In the rows, zero is written as 128.
Here are made-up nodes, facts about them, and rows of numbers that follow some of those facts. Name the node behind each unnamed row.

There are 2 kinds of fact about the nodes: μ, σ.
μ: is of sort; σ: refers to
μ(betis, 987); μ(bibras, 689); μ(borefu, 987); μ(bosku, 987); μ(botrol, 987)
μ(brabron, 689); μ(bradres, 987); μ(brefluk, 987); μ(bride, 689); μ(briflar, 987)
μ(brikam, 689); μ(brikes, 689); μ(bugris, 987); μ(danek, 987); μ(dapoze, 987)
μ(defi, 987); μ(dipa, 987); μ(dramisto, 689); μ(drepadre, 689); μ(drukas, 987)
μ(duzas, 689); μ(duzu, 689); μ(fadrak, 987); μ(feto, 689); μ(fibrun, 987)
μ(flastom, 987); μ(flepa, 689); μ(fleske, 987); μ(flezo, 987); μ(flilike, 689)
μ(flogok, 689); μ(flogra, 987); μ(flopek, 689); μ(fluvan, 689); μ(fubi, 987)
μ(fugim, 987); μ(futravon, 689); μ(gidragol, 987); μ(gikos, 987); μ(gokim, 689)
μ(grabro, 689); μ(gridri, 689); μ(griflinum, 689); μ(grisur, 987); μ(groklen, 689)
μ(kadirul, 689); μ(kalur, 987); μ(kaver, 987); μ(kefebre, 987); μ(kibus, 689)
μ(kiplu, 689); μ(kiten, 987); μ(kleklek, 689); μ(klenetum, 689); μ(kleples, 689)
μ(klepomem, 689); μ(klesi, 689); μ(koflu, 987); μ(kugul, 987); μ(leklum, 689)
μ(lifluflun, 689); μ(lilel, 689); μ(lozi, 987); μ(mani, 987); μ(marol, 987)
μ(mivos, 987); μ(moke, 689); μ(murus, 689); μ(mutruk, 987); μ(natas, 987)
μ(nesan, 987); μ(nipetrul, 689); μ(peska, 689); μ(petabrul, 987); μ(pilas, 987)
μ(plestir, 689); μ(plibe, 987); μ(plobroskol, 689); μ(pluno, 689); μ(plunos, 689)
μ(plurel, 689); μ(rasik, 987); μ(redronus, 689); μ(risitrok, 987); μ(roklom, 689)
μ(rupliklim, 987); μ(rurer, 987); μ(sagril, 987); μ(saske, 689); μ(satu, 987)
μ(sedrus, 689); μ(selom, 689); μ(sevi, 987); μ(sibrine, 987); μ(skasar, 689)
μ(skete, 689); μ(skisun, 987); μ(skoram, 987); μ(skuflam, 987); μ(skugil, 987)
μ(skuplek, 987); μ(soga, 987); μ(sorar, 987); μ(steplur, 987); μ(sterir, 689)
μ(stetuk, 689); μ(steves, 987); μ(stoplivo, 987); μ(studrir, 987); μ(taplesak, 987)
μ(taplol, 987); μ(tidra, 689); μ(trabras, 987); μ(trafi, 987); μ(trares, 987)
μ(trego, 987); μ(trelil, 689); μ(tromoda, 987); μ(vakis, 987); μ(varok, 987)
μ(vepuplan, 689); μ(veral, 689); μ(veti, 987); μ(vibam, 987); μ(vifelem, 987)
μ(vikir, 987); μ(vogrom, 689); μ(vozik, 987); μ(vubatrer, 987); μ(vuklo, 987)
μ(vuplan, 689); μ(zagi, 689); μ(zaplem, 987); μ(ziguk, 987); μ(zudrol, 689)
μ(zukol, 689); μ(zutek, 987); σ(betis, trego); σ(betis, bosku); σ(bosku, marol)
σ(botrol, gridri); σ(brabron, flepa); σ(brabron, soga); σ(bradres, gridri); σ(bradres, skuflam)
σ(brefluk, kalur); σ(bride, briflar); σ(brikes, flastom); σ(danek, flilike); σ(dapoze, ziguk)
σ(dapoze, flepa); σ(defi, fleske); σ(dipa, skisun); σ(drepadre, brabron); σ(drukas, brabron)
σ(duzas, soga); σ(duzu, zagi); σ(fadrak, ziguk); σ(fadrak, taplol); σ(feto, skuflam)
σ(feto, varok); σ(feto, bugris); σ(fibrun, vozik); σ(flepa, stetuk); σ(fleske, ziguk)
σ(fleske, rasik); σ(flilike, trabras); σ(flilike, skuflam); σ(flogok, dramisto); σ(flogra, bradres)
σ(flopek, kiplu); σ(flopek, skuflam); σ(fluvan, redronus); σ(fluvan, bradres); σ(fluvan, vuplan)
σ(fubi, mutruk); σ(futravon, gridri); σ(futravon, bradres); σ(gidragol, fleske); σ(gidragol, grisur)
σ(gikos, sedrus); σ(grabro, trabras); σ(gridri, rasik); σ(griflinum, stoplivo); σ(griflinum, gokim)
σ(griflinum, taplol); σ(griflinum, vifelem); σ(groklen, rurer); σ(kadirul, gridri); σ(kefebre, pluno)
σ(kibus, bibras); σ(kibus, soga); σ(kiten, plestir); σ(kleklek, steves); σ(kleples, trabras)
σ(klepomem, roklom); σ(klesi, saske); σ(koflu, sagril); σ(kugul, griflinum); σ(leklum, pluno)
σ(lifluflun, griflinum); σ(lilel, trares); σ(lozi, flezo); σ(mani, leklum); σ(mani, skuflam)
σ(marol, leklum); σ(marol, vifelem); σ(mivos, skuplek); σ(moke, veti); σ(murus, kadirul)
σ(murus, lifluflun); σ(natas, rasik); σ(nesan, mani); σ(nipetrul, veti); σ(peska, veti)
σ(peska, borefu); σ(petabrul, gridri); σ(pilas, plunos); σ(plestir, flopek); σ(plibe, leklum)
σ(plobroskol, groklen); σ(plobroskol, bibras); σ(pluno, duzas); σ(pluno, soga); σ(plunos, sterir)
σ(plurel, marol); σ(plurel, koflu); σ(plurel, fugim); σ(plurel, gikos); σ(plurel, taplol)
σ(redronus, kiten); σ(roklom, stetuk); σ(rupliklim, mani); σ(rupliklim, nesan); σ(rurer, vibam)
σ(sagril, ziguk); σ(sagril, skuflam); σ(sagril, steplur); σ(saske, klenetum); σ(satu, skuflam)
σ(sedrus, varok); σ(sibrine, sevi); σ(sibrine, risitrok); σ(skasar, kadirul); σ(skete, fugim)
σ(skoram, briflar); σ(skoram, brikam); σ(skoram, vuplan); σ(skuflam, soga); σ(skugil, dramisto)
σ(skugil, duzas); σ(skuplek, griflinum); σ(soga, rasik); σ(sorar, taplesak); σ(sorar, veral)
σ(sterir, saske); σ(sterir, rupliklim); σ(stetuk, soga); σ(steves, mani); σ(steves, skuflam)
σ(steves, tromoda); σ(steves, steplur); σ(trabras, borefu); σ(trabras, pluno); σ(trafi, plibe)
σ(trelil, vakis); σ(vakis, varok); σ(vakis, grisur); σ(varok, soga); σ(vepuplan, saske)
σ(veral, pluno); σ(vibam, pluno); σ(vibam, tromoda); σ(vifelem, borefu); σ(vikir, flopek)
σ(vogrom, skuflam); σ(vozik, koflu); σ(vubatrer, stoplivo); σ(vubatrer, grabro); σ(vuklo, skuflam)
σ(vuplan, tidra); σ(vuplan, koflu); σ(zagi, borefu); σ(zagi, kugul); σ(zagi, kaver)
σ(zaplem, rurer); σ(zaplem, defi); σ(zudrol, vuplan); σ(zukol, mani); σ(zutek, kiplu)

Known rows:
kiplu: [125 152 125 149 140 135 107 154 156  58 162 138 116 125 117  93 104  88
 154 112  78 103 148 206 161  95  98 107 140]
vuplan: [148 164 112 145 134 108 107 119 164  58 169 138 126 114 133  63  82 108
 164 138  90  64 126 190 126 104  86 121 142]
futravon: [142 166  91 153 136 102 116 140 168  57 127 132 111 113 139  64 105  77
 160 137 110  64 124 194 127 112 113  93 139]
peska: [159 172 126 147 139  97 124 113 187  83  92 120 118 126 107  84 111  80
 187 121 110  66 146 199 128 111 109 124 136]
zudrol: [150 171 106 139 134  93 110 110 157  63 157 138 127 117 127  55  85 100
 165 146  89  56 128 186 120 115  93 115 143]
zukol: [125 145 107 149 111 104 104 140 172  56 118 132 110  99 121  72 107  77
 166 134  90  83 154 203 128 117 105 115 138]
satu: [113 142 103 164 145  96  85 116 112 117 137 137  82 113 129  68 136 155
 127 101 133 117  76 163 113 127 121  98 108]
zaplem: [142 157  93 179 119  87 107 111 109 117 132 143  89 112 134  65 163 161
 167 127 144 103  62 166  98 123 139 116 124]
vikir: [111 150 103 159 152  99  81 122  97 122 147 147  80 120 117  65 135 157
 130 103 126 118  78 157 123 123 118  93 115]
vakis: [123 153  97 156 146 121 123 109 129 112 129 123 102 108 153  85 144 174
 149  92 145 122  59 151 121 123 131 118 111]
rasik: [122 132 109 178 140 138 107 133 121  97 163 137  83 111 173  92 142 179
 134 114 161 138  56 183 131 103 130 111 109]
steves: [115 137  98 167 132  92  87 115 115 118 138 145  80 106 127  59 142 151
 138 115 132 107  84 169 104 128 124 108 113]
vibam: [129 145 110 179 116  96 100 121 108 118 136 147  81 112 130  78 155 154
 155 127 142 113  76 177  98 118 129 116 106]
soga: [111 125 124 176 136 125 111 125 119  99 162 128  83 111 157 102 134 174
 137 112 149 155  65 183 124 108 122 110 100]
gidragol: [133 154  89 168 144 103 119 102 119 116 132 126  97 107 154  70 149 172
 150 106 150 112  54 152 107 127 139 113 121]
skisun: [128 170 105 160 138 127  93 123  99 109 158 150  85 112 134  75 144 193
 162 125 131 119  73 174 131 114 124 116 114]
bugris: [111 137 114 161 146 130 102 124 122 112 149 130  89 109 149  88 135 172
 129  92 138 132  67 162 129 115 122 113 108]

Which node is each row?
No name comes twice in this set of rows, the named rows included.
[149 166  89 155 136 110 123 136 166  56 123 131 106 106 145  66 110  86
 164 141 118  73 126 204 141 106 119  93 139] : skasar
[132 144 104 157 147  99  91  91 116 120 170 146  91 104 144  51 125 186
 132 118 130  98  66 162 110 119 112 115 117] : vozik
[134 156 103 146 133 102 126 126 174  62 109 116 126 108 124  80 107  73
 166 112  93  82 133 175 130 119 110 103 137] : feto
[130 155 136 164 148 124  98 118 134 127 135 134  86 130 137  98 142 187
 153 101 151 123  77 188 133 104 120 143 106] : veti
[137 144 100 175 125 105 112 120 110 111 150 139  92 110 148  74 158 172
 158 121 148 117  60 170 115 115 136 119 124] : defi
[143 157 105 158 116  95 136 119 155  51 125 128 120 113 120  86 120  73
 190 138 101  90 130 192 120 118 114 106 138] : kibus
[134 170  90 154 146  73  78  80 104 123 160 148  95 116 118  31 117 185
 151 132 130  78  59 147  89 131 106 109 112] : skoram
[139 139  97 164 153  91 114  81 121 120 143 128  87  91 139  56 136 177
 131 118 148 100  70 164 114 130 130 101 118] : fadrak
[154 165 105 165 104  93 132 129 150  58 121 133 120 119 111  79 129  77
 201 148  99  76 133 200 116 111 119 114 142] : plobroskol
[126 153  88 175 141 103 110 113 115 108 142 134  84 111 154  71 140 170
 147 120 156 118  56 165 109 126 134  97 113] : natas
[132 140  98 172 140 110 117 112 117 108 155 128  92 105 155  80 152 177
 147 114 155 125  58 170 115 117 137 115 125] : fleske
[127 135  92 168 151  83 115  85 107 105 152 130  93 104 131  68 134 176
 148 130 150 125  66 167 112 138 129  90 122] : dapoze
[137 144 109 182 116 106 102 127 108 114 147 148  87 118 134  81 162 164
 160 125 141 118  71 177 104 110 133 126 112] : rurer
[133 138 136 165 148 129 100 118 134 125 138 134  77 120 144  99 143 182
 135 103 159 126  80 198 131 101 123 130 106] : borefu

Now the same nodes, written a new way:
Named rows:
roklom: [124 126 126 120 135 127 139 142 101 134 127 152 125 139 148 103 110 121
 143 139 139 104 105 148 144 147 133 164 123 108 199]
vifelem: [144 132 134 130  93 146 125 143 149 113 144  93 149 101 125 151 159 145
 111 115 120 158 134 131 110 120 125 113 143 123 110]
veti: [111 141 131 111 118 158 118 152 146 120 154  82 148 105 114 155 155 123
 108 119 111 161 100 148  86 106 127 126 165 139 131]
skisun: [140 135 128 118 137 156  95 119 148 140 128  96 101 133 121 138 127 115
 118 112 113 151 149 101 101 107 133 114 141 174  82]
flastom: [136 134 126 117 138 154  92 122 150 140 130  96 105 132 122 136 125 115
 117 113 112 154 152 100 102 107 135 115 138 172  78]
soga: [138 154 119 129 131 116 124 147 142 121 134 100 101 141 117 130 157 128
 131 111 111 168  69 109  88 114  94 117 117 134 163]
fluvan: [ 77 118 120 133 160 116 131  95 111 135 103 169 133 128 130 116 110 121
 135 143 152  78 128 145 177 154 153 147 131 105 144]
griflinum: [147 110 124 125  91 143 117 154 118 120 143 148 160  92 160 114 108 128
 135 129 148  99 168 163 158 152 143 166 136  93 131]
skasar: [113 127 120 128 130 134 149 143 100 138 119 159 125 132 147 106 106 132
 145 141 143  99 118 147 147 152 143 159 118 104 185]
veral: [142 110 138 120 135 119 144 139 105 125 138 146 132 149 152 107 116 115
 143 137 139 111 128 160 144 150 138 161 128  99 197]
murus: [126 120 122 136 105 142 144 142 108 131 124 155 147 110 157 112 105 141
 142 138 149  95 151 149 156 155 154 155 120  95 155]
moke: [ 84 113 141 113 124 166 154 138 100 132 138 140 180 106 143 132 105 126
 120 151 139  95 135 180 154 144 168 170 163 110 173]
kibus: [115 116 134 139 132 121 160 128  91 130 115 152 145 144 145 110  95 130
 147 145 139 100 145 151 139 143 153 155 122 103 167]
skoram: [ 77 132 116 144 123 115 101  83 125 148 102 122 111 132 105 147 161 150
 118 115 133 124 140  96 135 111 141  70 157 127  58]
dramisto: [156 110 124 104 140 132 107 138 120 138 145 137 104 154 160 100 119  99
 143 125 141 123 129 159 139 153 142 163 137 107 204]
grisur: [136 153 123 123 116 127 120 142 136 129 129 108 106 126 118 129 148 125
 121 112 109 150  72  96 107 109  85 118 121 155 145]
duzu: [128 108 133 125 106 153 133 140 112 126 140 145 168  97 158 122 108 130
 129 139 148  97 168 170 159 152 161 164 144  95 140]

Which node is each row?
No name comes twice in this set of rows, the named rows included.
[122 109 127 107 149 151 114 131 114 145 133 150 130 130 149 111  93 100
 133 140 139  94 169 152 151 141 157 163 146 131 136] : selom
[141 114 133 115 140 114 133 143 108 123 143 144 136 146 149 104 115 110
 144 133 138 117 108 162 133 145 128 168 131  99 209] : pluno
[133 151 127 132 125 118 134 137 136 123 127 108 100 137 115 130 156 135
 125 115 112 158  69  99 101 114  93 112 113 142 153] : varok
[ 85 112 117 122 142 110 103 105  97 140 118 165 139 126 136 113 113 114
 135 133 150  72 137 147 167 135 141 150 155 103 121] : zudrol
[144 132 136 148 112 128 147 108 136 132 112 111 100 154 124 137 153 157
 127 121 125 160 143  91 123 132 134  81 113 131 118] : skugil
[143 104 136 122 130 138 134 119 111 141 128 149 118 152 159 107 109 120
 142 136 147 111 163 145 161 161 160 145 129 109 175] : flogok
[116 131 115 119 138 129 132 156 108 136 130 150 118 132 147 102 110 115
 147 135 139 105  97 156 133 149 133 168 121 103 202] : kadirul
[124 149 134 140 111 130 148 127 124 130 114 117 109 131 116 133 147 148
 118 122 114 143  90  86 124 117  98 106 110 153 131] : vakis
[ 93 109 143 122 111 161 159 135  99 125 136 143 184 101 148 132 111 136
 120 148 145  97 146 181 156 149 169 164 155  99 163] : peska
[130 139 133 159 104 116 152 118 120 117 105 114 140 138 112 142 133 151
 130 124 117 149 139 101 100 108 127  97 115 134  77] : zaplem
[ 94 137 104 115 140 115  58 112 143 149 129 105  94 137 109 139 167 116
 119 102 126 143 121 114 106 103 123  91 174 130  87] : briflar

